Below is a small trained network, with its code and all its weights. Each question gives an input and a target symbol and asks what happens when units are switched off, that is, made to give their printed mean instead of their output.

import numpy as np


def w(rows, s, z=0):
    codes = np.array(rows[::2]) - 128.0
    scale = np.full(codes.shape[1], s)
    scale[-1] = z or s
    return codes * scale


def norm(h):
    return h / np.sqrt((h * h).mean(-1, keepdims=True) + 1e-5)


def f(y):
    return y / 2 * (1 + np.tanh(0.7978845608 * (y + 0.044715 * y**3)))


def softmax(a):
    e = np.exp(a - a.max(-1, keepdims=True))
    return e / e.sum(-1, keepdims=True)


def log_softmax(a):
    a = a - a.max(-1, keepdims=True)
    return a - np.log(np.exp(a).sum(-1, keepdims=True))


def net(x, mask):
    ids = ['ΓΛΩδεζημξπστ'.index(c) for c in x.split()]
    T = len(ids)
    res = E[ids] + P[:T]
    q, k, v = (norm(res) @ M[0].T for M in (Q, K, V))
    z = softmax(np.where(np.tri(T) > 0, q @ k.T / 2**0.5, -1e9)) @ v
    res = res + np.where(mask[0], z, O[0][:, -1]) @ O[0][:, :-1]
    y = f(norm(res) @ A[0][:, :-1].T + A[0][:, -1])
    res = res + np.where(mask[1:9], y, B[0][:, -1]) @ B[0][:, :-1]
    return log_softmax(norm(res)[-1] @ U[:, :-1].T + U[:, -1])


Q, K, V, O, A, B = {}, {}, {}, {}, {}, {}
E = w([
[106,76,186,149,85,148],'Γ',
[148,161,101,119,141,158],'Λ',
[60,108,194,124,152,164],'Ω',
[202,92,122,159,149,165],'δ',
[117,156,100,133,72,54],'ε',
[107,189,159,138,155,93],'ζ',
[201,131,116,150,134,86],'η',
[170,92,149,45,104,135],'μ',
[162,67,51,117,118,149],'ξ',
[166,196,252,143,149,111],'π',
[40,144,156,103,84,114],'σ',
[52,126,118,229,151,115],'τ',
],0.012)
P = w([
[63,136,122,110,227,96],'0',
[106,71,210,140,131,59],'1',
[52,139,128,81,205,112],'2',
[149,71,183,163,109,75],'3',
[70,132,109,84,202,111],'4',
[168,97,182,176,95,88],'5',
[91,132,92,86,206,107],'6',
[154,130,176,201,60,118],'7',
[113,131,79,84,209,104],'8',
[161,125,183,175,34,140],'9',
[136,133,57,77,225,104],'10',
[134,121,160,167,13,168],'11',
[161,137,36,79,227,94],'12',
[164,154,130,164,2,169],'13',
],0.0067)
Q[0] = w([
[46,71,165,118,50,125],'h0',
[102,111,33,2,173,91],'h0',
],0.0076)
K[0] = w([
[147,99,168,139,190,40],'h0',
[149,102,196,194,2,140],'h0',
],0.0073)
V[0] = w([
[62,187,57,80,75,151],'h0',
[168,203,148,138,156,253],'h0',
],0.0032)
O[0] = w([
[5,166,98,55,47,161,1],'h0',
[124,169,148,75,113,254,129],'h0',
],0.0031,0.00097)
A[0] = w([
[201,78,122,96,34,206,179],'n0',
[145,73,124,193,162,109,217],'n1',
[170,177,109,135,142,110,188],'n2',
[74,100,132,75,189,170,63],'n3',
[104,199,163,92,95,144,251],'n4',
[179,38,243,249,20,90,202],'n5',
[81,153,104,205,52,96,235],'n6',
[78,202,131,168,149,253,148],'n7',
],0.0079,0.003)
B[0] = w([
[161,158,78,152,140,147,210],'n0',
[124,125,146,118,96,155,179],'n1',
[139,83,111,137,141,139,166],'n2',
[135,154,131,136,87,142,145],'n3',
[153,132,88,139,112,145,165],'n4',
[142,124,152,138,5,120,254],'n5',
[162,120,124,126,114,139,163],'n6',
[167,119,114,143,109,120,164],'n7',
],0.015,0.0078)
U = w([
[130,78,166,123,47,102,234],'Γ',
[192,187,59,188,79,162,135],'Λ',
[59,179,157,130,149,227,123],'Ω',
[146,71,183,142,175,234,73],'δ',
[122,99,63,125,121,10,2],'ε',
[97,198,115,164,181,81,174],'ζ',
[146,42,161,144,175,72,106],'η',
[145,155,147,2,142,148,104],'μ',
[47,50,67,90,132,177,130],'ξ',
[179,190,194,146,175,128,89],'π',
[37,190,74,93,108,123,101],'σ',
[60,101,107,242,150,136,99],'τ',
],0.0081,0.0041)

Each question gives the input, a string of symbols that net reads in full, and the target symbol t.
The units are the heads (2 rows each of Q, K, V and O) and the neurons (one row each of A and B). Each row of codes is followed by its name. A weight is (code - 128) times the scale printed after its matrix; where a second scale follows, it is the last column's (O, A, B and U).
mask holds one flag per unit, heads first, then neurons. A switched-off unit (its flag False) gives its mean, the last column of its rows in O or B, instead of its output. The means were averaged over made-up inputs and are rounded, as every weight is.
A unit's drop is (log p(t) with every unit on - log p(t) with that unit switched off) / (log p(t) with every unit on - log p(t) with every unit switched off).
The circuit of an input: a set's keep is (log p(t) with only the set's units on - log p(t) with every unit switched off) / (log p(t) with every unit on - log p(t) with every unit switched off). Starting from all 9 units, units are removed one at a time, each time the one whose removal leaves the highest keep (on an exact tie, the one counted first), for as long as the keep stays at least 0.8.
units of the circuit, in order: the units of the circuit, biggest drop first
k most important neurons: the k neurons with the biggest drops, biggest first
drop of u: that unit's drop, to one decimal
input μ δ η, target η: most important neuron -> (n5)
input σ Λ μ, target μ: units of the circuit, in order -> (n5 n2)
input Λ δ τ μ ξ, target ξ: 3 most important neurons -> (n5 n0 n7)
input Λ τ σ ζ δ Λ μ, target μ: 2 most important neurons -> (n5 n7)
input Λ ε δ ξ μ Λ Ω, target Ω: units of the circuit, in order -> (n5 n3)
input ζ ζ ζ δ Λ η η ξ δ ξ Ω, target Ω: units of the circuit, in order -> (n5 n3 n0)
input δ Λ Λ η ξ, target ξ: 2 most important neurons -> (n5 n0)
input Λ Λ η σ Λ Λ Λ δ ζ, target ζ: 3 most important neurons -> (n5 n0 n6)
input π δ η, target η: 2 most important neurons -> (n5 n0)
input ξ ξ μ δ Λ Λ ξ ξ δ, target δ: 2 most important neurons -> (n5 n1)
input τ Λ ζ, target ζ: drop of n2 -> 0.0
input Λ Λ ξ ξ τ ξ σ, target σ: drop of n0 -> 0.4
input η Γ ξ ξ ζ ξ ε, target ε: drop of n1 -> 0.0
